[[ 2.66  0.64 -6.98  5.11  2.88  6.67  1.00 -1.79 -1.38  3.36 -3.48 -0.69]
 [ 1.96  1.24 -6.93  5.20  2.63  6.81  0.98 -1.98 -1.74  2.74 -3.84 -0.08]
 [ 3.22  0.01 -7.02  4.86  2.99  6.54  0.92 -1.56 -0.92  3.92 -3.03 -1.39]
 [-0.79  3.61 -6.18  5.30  1.76  6.43  0.90 -2.50 -2.99  0.12 -5.06  2.73]
 [ 3.74 -0.52 -6.89  4.71  3.10  6.30  0.88 -1.29 -0.63  4.39 -2.63 -1.93]
 [ 0.62  2.40 -6.67  5.37  2.20  6.74  0.94 -2.31 -2.31  1.51 -4.50  1.44]
 [ 1.32  1.85 -6.85  5.34  2.50  6.79  0.99 -2.18 -2.02  2.14 -4.23  0.71]
 [-0.08  2.99 -6.44  5.48  1.98  6.55  0.98 -2.47 -2.71  0.86 -4.75  2.09]]
->
[[ 1.96  1.24 -6.93  5.20  2.63  6.81  0.98 -1.98 -1.74  2.74 -3.84 -0.08]
 [-0.79  3.61 -6.18  5.30  1.76  6.43  0.90 -2.50 -2.99  0.12 -5.06  2.73]
 [ 0.62  2.40 -6.67  5.37  2.20  6.74  0.94 -2.31 -2.31  1.51 -4.50  1.44]
 [-0.08  2.99 -6.44  5.48  1.98  6.55  0.98 -2.47 -2.71  0.86 -4.75  2.09]]

[[ 0.04 -0.71 -0.07 -0.39 -0.34 -0.57  1.65 -0.74 -0.27 -0.39]
 [ 1.44  0.23 -0.07  0.59  0.10 -0.57  0.10 -0.20 -0.27  0.57]
 [ 0.04 -0.24  0.72  1.58 -0.34 -0.57  0.10 -0.20  2.25 -0.39]
 [-1.35 -1.18 -0.86 -0.39  1.86  1.72  0.10 -0.74 -2.80 -2.30]
 [ 1.44 -1.65 -0.07 -0.39 -0.34  1.72  1.65 -0.74 -1.96 -0.39]
 [ 7.03  1.17  3.88 -4.33  0.10 -5.16 -7.66 -2.92 -0.27  3.43]
 [-1.35  0.23 -0.07 -0.39  0.98 -0.57  0.10 -0.74  0.57 -0.39]
 [ 0.04 -0.71 -0.07 -0.39  0.54 -1.72 -1.45  0.34  2.25  0.57]
 [ 1.44 -0.71 -0.07  0.59  1.42  0.57  0.10 -0.20 -0.27  0.57]]
->
[[ 1.44  0.23 -0.07  0.59  0.10 -0.57  0.10 -0.20 -0.27  0.57]
 [-1.35 -1.18 -0.86 -0.39  1.86  1.72  0.10 -0.74 -2.80 -2.30]
 [ 7.03  1.17  3.88 -4.33  0.10 -5.16 -7.66 -2.92 -0.27  3.43]
 [ 0.04 -0.71 -0.07 -0.39  0.54 -1.72 -1.45  0.34  2.25  0.57]]

[[-1.11 -1.78  4.24 -4.03  2.29 -1.33]
 [ 1.31  0.88  3.69  0.28  6.26 -2.09]
 [ 2.83 -2.86 -3.31 -1.55  2.20  1.14]
 [-2.43  1.98  1.99  0.52 -1.02 -0.37]
 [-3.27 -2.04  4.80 -1.76 -0.34  0.38]
 [-1.14 -1.95  4.59 -4.28  2.19 -1.09]]
->
[[ 1.31  0.88  3.69  0.28  6.26 -2.09]
 [-2.43  1.98  1.99  0.52 -1.02 -0.37]
 [-1.14 -1.95  4.59 -4.28  2.19 -1.09]]

[[-0.77 -0.17 -0.34 -1.12  0.95 -1.53  0.12 -0.01]
 [-1.03 -0.19 -0.42 -1.46  1.22 -1.93  0.16 -0.03]
 [-0.66 -0.16 -0.38 -1.01  0.99 -1.53  0.00 -0.01]
 [-0.50 -0.18 -0.31 -0.79  0.86 -1.29 -0.05  0.04]
 [-0.96 -0.04 -0.07 -1.16  0.45 -0.98  0.49 -0.22]
 [ 2.41  0.27  0.57  3.21 -2.04  3.59 -0.83  0.32]
 [-0.54 -0.23 -0.55 -1.02  1.30 -1.91 -0.20  0.11]
 [ 5.61 -0.17 -0.28  6.28 -1.15  3.69 -3.59  1.48]]
->
[[-1.03 -0.19 -0.42 -1.46  1.22 -1.93  0.16 -0.03]
 [-0.50 -0.18 -0.31 -0.79  0.86 -1.29 -0.05  0.04]
 [ 2.41  0.27  0.57  3.21 -2.04  3.59 -0.83  0.32]
 [ 5.61 -0.17 -0.28  6.28 -1.15  3.69 -3.59  1.48]]

[[-2.55 -3.08  2.43 -7.51 -1.29  3.53  0.86  1.32 -3.83  5.80]
 [ 1.50  2.79 -0.95  5.49  2.11 -3.44 -0.38 -0.66  2.87 -4.31]
 [ 2.18  1.89 -2.58  5.60 -0.02 -1.83 -0.91 -1.26  2.82 -4.25]]
->
[[ 1.50  2.79 -0.95  5.49  2.11 -3.44 -0.38 -0.66  2.87 -4.31]]

[[ 4.86  0.88 -2.14  1.75 -0.01  0.65 -1.07  0.45  0.27 -2.83  2.66 -1.86
  -1.81  1.55 -3.62 -1.45]
 [ 7.52 -1.74  2.17 -1.04  4.78  0.76  0.70 -5.07  0.54 -3.80 -1.92 -2.09
   2.28 -3.27 -0.31  1.04]]
->
[[ 7.52 -1.74  2.17 -1.04  4.78  0.76  0.70 -5.07  0.54 -3.80 -1.92 -2.09
   2.28 -3.27 -0.31  1.04]]

[[ 0.73 -1.54  3.36  3.37 -2.44 -1.79 -2.94  2.24  4.20  4.25 -1.65 -3.83
   0.29 -1.14]
 [ 1.28  2.26 -2.43 -0.45 -1.01 -1.97 -2.23 -2.76  3.10 -4.85  2.75  4.18
  -1.16 -1.89]
 [-0.64  0.43 -3.97 -4.95  0.52 -0.77  2.47  2.39 -4.23  5.44  3.73  5.10
  -7.33 -1.21]]
->
[[ 1.28  2.26 -2.43 -0.45 -1.01 -1.97 -2.23 -2.76  3.10 -4.85  2.75  4.18
  -1.16 -1.89]]
